Below are the code and all the weights of a small trained network. Each question names an input and a class and asks about switching units off, where a switched-off unit gives its printed mean instead of its output.

import numpy as np


def w(rows, s, z=0):
    codes = np.array(rows[::2]) - 128.0
    scale = np.full(codes.shape[1], s)
    scale[-1] = z or s
    return codes * scale


def f(y):
    return y / 2 * (1 + np.tanh(0.7978845608 * (y + 0.044715 * y**3)))


def log_softmax(a):
    a = a - a.max(-1, keepdims=True)
    return a - np.log(np.exp(a).sum(-1, keepdims=True))


def net(x, mask):
    res = np.array(x, float).reshape(1, 3) / 4 @ E
    y = f(res @ A[0][:, :-1].T + A[0][:, -1])
    res = res + np.where(mask, y, B[0][:, -1]) @ B[0][:, :-1]
    return log_softmax(res[-1] @ U[:, :-1].T + U[:, -1])


A, B = {}, {}
E = w([
[125,129,139,98,185,2,56,18,91],'x0',
[182,203,149,103,87,176,191,13,58],'x1',
[93,126,27,158,200,221,127,61,214],'x2',
],0.0091)
A[0] = w([
[100,148,97,159,88,53,52,1,108,82],'neuron 1',
[200,165,126,104,100,177,172,37,108,123],'neuron 2',
[94,188,79,181,56,176,196,242,60,136],'neuron 3',
[151,186,222,73,86,93,115,188,77,131],'neuron 4',
[141,79,150,104,20,84,115,177,28,88],'neuron 5',
[180,149,95,68,177,82,24,95,113,85],'neuron 6',
[150,162,120,132,39,171,250,166,180,121],'neuron 7',
[71,113,122,32,86,76,81,73,144,136],'neuron 8',
[74,86,177,170,213,110,108,157,212,100],'neuron 9',
[206,156,136,86,102,189,161,50,70,99],'neuron 10',
[110,72,101,160,172,100,82,185,144,105],'neuron 11',
[75,116,189,135,102,81,75,200,136,97],'neuron 12',
[104,131,124,176,209,58,95,69,76,101],'neuron 13',
[86,115,102,134,181,116,234,182,69,254],'neuron 14',
[67,122,90,168,190,206,159,101,153,158],'neuron 15',
[142,104,214,102,94,96,121,174,67,140],'neuron 16',
[236,240,84,65,70,152,107,48,121,91],'neuron 17',
[57,153,77,246,205,165,75,16,159,141],'neuron 18',
[164,121,121,174,89,176,208,179,144,77],'neuron 19',
[59,71,167,151,162,139,78,175,192,103],'neuron 20',
[194,139,92,56,124,64,87,34,130,142],'neuron 21',
[106,149,97,50,153,79,41,95,72,156],'neuron 22',
[121,38,86,127,165,95,74,187,133,104],'neuron 23',
],0.0063,0.0071)
B[0] = w([
[80,97,51,148,117,143,138,208,212,202],'neuron 1',
[75,90,148,59,91,154,56,148,81,221],'neuron 2',
[135,57,129,205,174,88,210,188,183,252],'neuron 3',
[128,214,22,181,145,185,50,141,147,254],'neuron 4',
[6,181,10,205,143,205,38,76,190,231],'neuron 5',
[36,76,182,156,76,82,169,161,222,180],'neuron 6',
[58,71,151,134,120,47,178,192,195,232],'neuron 7',
[170,130,172,155,163,92,157,177,233,177],'neuron 8',
[75,136,145,73,51,204,73,149,80,183],'neuron 9',
[72,114,178,41,55,238,69,164,92,220],'neuron 10',
[83,109,141,22,64,190,28,108,116,182],'neuron 11',
[70,160,107,91,95,215,92,24,93,187],'neuron 12',
[42,51,126,166,119,74,167,202,229,191],'neuron 13',
[230,111,127,136,196,11,143,191,29,234],'neuron 14',
[152,196,64,199,133,64,72,137,115,211],'neuron 15',
[164,208,60,214,178,171,55,100,161,238],'neuron 16',
[63,100,163,85,97,189,68,159,147,215],'neuron 17',
[131,214,32,197,173,111,102,84,81,228],'neuron 18',
[21,101,138,146,92,107,148,187,255,187],'neuron 19',
[99,95,112,80,120,151,90,121,120,189],'neuron 20',
[90,56,169,119,155,65,122,167,145,216],'neuron 21',
[121,88,165,194,171,59,168,231,174,211],'neuron 22',
[101,88,125,34,5,169,121,97,74,187],'neuron 23',
],0.0056,0.0078)
U = w([
[108,75,143,149,137,95,185,171,174,77],'0',
[119,230,71,178,160,155,90,97,122,74],'1',
[96,100,143,2,79,184,102,117,99,119],'2',
[197,130,124,123,186,76,137,149,66,254],'3',
[187,115,159,77,134,136,180,53,125,21],'4',
],0.012,0.0077)

Each question gives the input, the list of numbers given to net, and the class t.
The units are the neurons (one row each of A and B). Each row of codes is followed by its name. A weight is (code - 128) times the scale printed after its matrix; where a second scale follows, it is the last column's (A, B and U).
mask holds one flag per neuron, in row order. A switched-off neuron (its flag False) gives its mean, the last column of its row in B, instead of its output. The means were averaged over made-up inputs and are rounded, as every weight is.
A unit's drop is (log p(t) with every unit on - log p(t) with that unit switched off) / (log p(t) with every unit on - log p(t) with every unit switched off).
The circuit of an input: a set's keep is (log p(t) with only the set's units on - log p(t) with every unit switched off) / (log p(t) with every unit on - log p(t) with every unit switched off). Starting from the 12 units with the biggest drops (on a tie, the unit counted first), units are removed one at a time, each time the one whose removal leaves the highest keep (on an exact tie, the one counted first), for as long as the keep stays at least 0.8.
circuit, biggest first: the units of the circuit, biggest drop first
most important unit: the unit with the biggest drop
k most important neurons: the k neurons with the biggest drops, biggest first
drop of u: that unit's drop, to one decimal
input [4,1,-2], class 0: circuit, biggest first : (neuron 18; neuron 22)
input [-8,7,-1], class 0: 3 most important neurons : (neuron 3; neuron 7; neuron 19)
input [7,7,1], class 0: circuit, biggest first : (neuron 13; neuron 21)
input [-7,4,-8], class 1: circuit, biggest first : (neuron 4)
input [0,3,3], class 3: 2 most important neurons : (neuron 5; neuron 4)
input [-7,7,-5], class 0: 2 most important neurons : (neuron 3; neuron 7)
input [7,8,-5], class 2: 2 most important neurons : (neuron 10; neuron 2)
input [6,-7,-5], class 2: 4 most important neurons : (neuron 12; neuron 23; neuron 11; neuron 3)
input [0,-7,6], class 2: 3 most important neurons : (neuron 23; neuron 11; neuron 9)
input [-5,7,6], class 2: 2 most important neurons : (neuron 10; neuron 2)
input [3,1,-2], class 3: 3 most important neurons : (neuron 7; neuron 19; neuron 3)
input [0,-1,2], class 3: 3 most important neurons : (neuron 5; neuron 4; neuron 16)
input [-3,4,-4], class 1: 2 most important neurons : (neuron 4; neuron 5)
input [4,2,3], class 0: 2 most important neurons : (neuron 4; neuron 16)
input [4,-5,-2], class 2: most important unit : neuron 3
input [-5,5,-8], class 1: 3 most important neurons : (neuron 4; neuron 5; neuron 16)
input [-5,-2,-6], class 1: drop of neuron 12 : 0.1
input [-3,1,-2], class 3: drop of neuron 21 : 0.1
input [4,4,4], class 0: drop of neuron 18 : -0.2
input [5,2,-7], class 1: drop of neuron 4 : 0.3
input [7,1,-6], class 0: most important neuron : (neuron 22)
